Here is a tiny trained network, its code and every weight. The questions are about switching its units off for an input and a class, where a switched-off unit gives its printed mean instead of its output.

import numpy as np


def w(rows, s, z=0):
    codes = np.array(rows[::2]) - 128.0
    scale = np.full(codes.shape[1], s)
    scale[-1] = z or s
    return codes * scale


def norm(h):
    return h / np.sqrt((h * h).mean(-1, keepdims=True) + 1e-5)


def f(y):
    return np.maximum(y, 0)


def log_softmax(a):
    a = a - a.max(-1, keepdims=True)
    return a - np.log(np.exp(a).sum(-1, keepdims=True))


def net(x, mask):
    res = np.array(x, float).reshape(1, 4) / 4 @ E
    u = 0
    for l in range(2):
        y = f(norm(res) @ A[l][:, :-1].T + A[l][:, -1])
        res = res + np.where(mask[u : u + 6], y, B[l][:, -1]) @ B[l][:, :-1]
        u += 6
    return log_softmax(norm(res)[-1] @ U[:, :-1].T + U[:, -1])


A, B = {}, {}
E = w([
[113,31,117,82,46,137,114,196,74,48,89,142],'x0',
[104,120,115,127,60,102,88,62,133,114,172,2],'x1',
[39,111,82,63,127,101,123,183,191,69,189,174],'x2',
[151,175,182,47,151,42,179,136,43,86,127,127],'x3',
],0.0099)
A[0] = w([
[97,143,141,48,151,63,181,176,74,42,143,166,153],'0.n0',
[214,108,91,145,93,170,101,87,90,222,49,146,175],'0.n1',
[106,185,100,183,163,187,131,63,255,115,150,150,133],'0.n2',
[26,177,109,49,153,62,72,136,162,151,126,106,7],'0.n3',
[113,143,175,227,246,198,139,148,141,148,143,154,153],'0.n4',
[125,126,71,30,59,155,187,84,117,63,100,172,6],'0.n5',
],0.0066,0.002)
B[0] = w([
[136,30,25,62,146,25,125,213,199,151,131,211,255],'0.n0',
[51,155,222,201,237,190,64,146,115,101,90,82,230],'0.n1',
[89,254,190,79,228,68,147,69,184,130,115,143,225],'0.n2',
[61,101,120,117,81,104,100,136,64,11,136,122,194],'0.n3',
[162,95,116,201,112,174,105,61,72,167,120,86,230],'0.n4',
[122,143,95,78,190,88,138,158,87,176,90,98,182],'0.n5',
],0.0075,0.0073)
A[1] = w([
[172,142,94,159,136,152,84,106,171,255,167,137,167],'1.n0',
[169,71,121,82,128,76,146,227,172,35,187,129,177],'1.n1',
[166,154,159,151,206,43,193,76,42,168,77,86,7],'1.n2',
[82,210,26,168,183,133,149,169,196,230,66,169,120],'1.n3',
[28,159,116,112,107,124,178,69,125,89,187,77,63],'1.n4',
[89,110,133,87,49,116,127,96,156,159,184,56,179],'1.n5',
],0.008,0.0021)
B[1] = w([
[90,202,138,237,200,157,145,67,94,229,58,131,185],'1.n0',
[236,32,114,86,19,128,133,144,68,145,65,208,254],'1.n1',
[198,162,181,152,245,96,172,16,93,201,71,179,225],'1.n2',
[213,75,152,174,109,133,221,78,82,151,188,76,219],'1.n3',
[67,183,117,120,2,94,113,78,130,152,138,170,185],'1.n4',
[84,200,121,132,94,92,152,146,103,76,159,242,174],'1.n5',
],0.008,0.0093)
U = w([
[49,76,194,239,142,206,68,225,90,89,89,62,73],'0',
[173,91,125,166,153,178,173,178,231,101,229,135,14],'1',
[175,188,74,50,176,223,146,216,161,81,222,31,2],'2',
[154,211,214,221,197,115,181,2,55,185,112,138,250],'3',
[158,42,92,51,47,36,161,198,45,92,117,214,245],'4',
[14,210,123,116,8,50,92,84,173,75,199,160,29],'5',
],0.0076,0.0036)

Each question gives the input, the list of numbers given to net, and the class t.
The units are the neurons (one row each of A and B). Each row of codes is followed by its name. A weight is (code - 128) times the scale printed after its matrix; where a second scale follows, it is the last column's (A, B and U).
mask holds one flag per neuron, layer by layer. A switched-off neuron (its flag False) gives its mean, the last column of its row in B, instead of its output. The means were averaged over made-up inputs and are rounded, as every weight is.
A unit's drop is (log p(t) with every unit on - log p(t) with that unit switched off) / (log p(t) with every unit on - log p(t) with every unit switched off).
The circuit of an input: a set's keep is (log p(t) with only the set's units on - log p(t) with every unit switched off) / (log p(t) with every unit on - log p(t) with every unit switched off). Starting from all 12 units, units are removed one at a time, each time the one whose removal leaves the highest keep (on an exact tie, the one counted first), for as long as the keep stays at least 0.8.
units of the circuit, in order: the units of the circuit, biggest drop first
top k neurons: the k neurons with the biggest drops, biggest first
k most important neurons of layer l: the k neurons of layer l with the biggest drops, biggest first
drop of u: that unit's drop, to one decimal
input [7,-7,0,-6], class 0: units of the circuit, in order => 0.n0; 1.n1; 1.n2
input [3,-2,3,-8], class 3: units of the circuit, in order => 0.n0; 0.n2
input [0,0,5,-3], class 5: top 2 neurons => 0.n0; 0.n2
input [5,6,-6,-8], class 0: units of the circuit, in order => 1.n2; 0.n1
input [8,5,-1,-6], class 0: 3 most important neurons of layer 1 => 1.n1; 1.n4; 1.n3
input [8,3,-3,-4], class 0: top 3 neurons => 0.n0; 1.n1; 0.n1
input [3,3,-2,-5], class 0: top 2 neurons => 1.n2; 0.n1
input [3,6,-4,6], class 4: units of the circuit, in order => 0.n2; 1.n0
input [1,-4,7,-6], class 1: top neuron => 0.n0
input [-1,6,0,3], class 5: top 2 neurons => 0.n0; 1.n4
input [-1,3,1,-3], class 5: 3 most important neurons of layer 0 => 0.n4; 0.n5; 0.n1
input [3,6,-8,-6], class 0: 2 most important neurons of layer 1 => 1.n2; 1.n3
input [-5,-6,4,4], class 4: top 2 neurons => 0.n0; 0.n1
input [1,-1,-1,6], class 4: top neuron => 0.n0
input [7,-6,-4,-4], class 0: drop of 1.n2 => 0.1
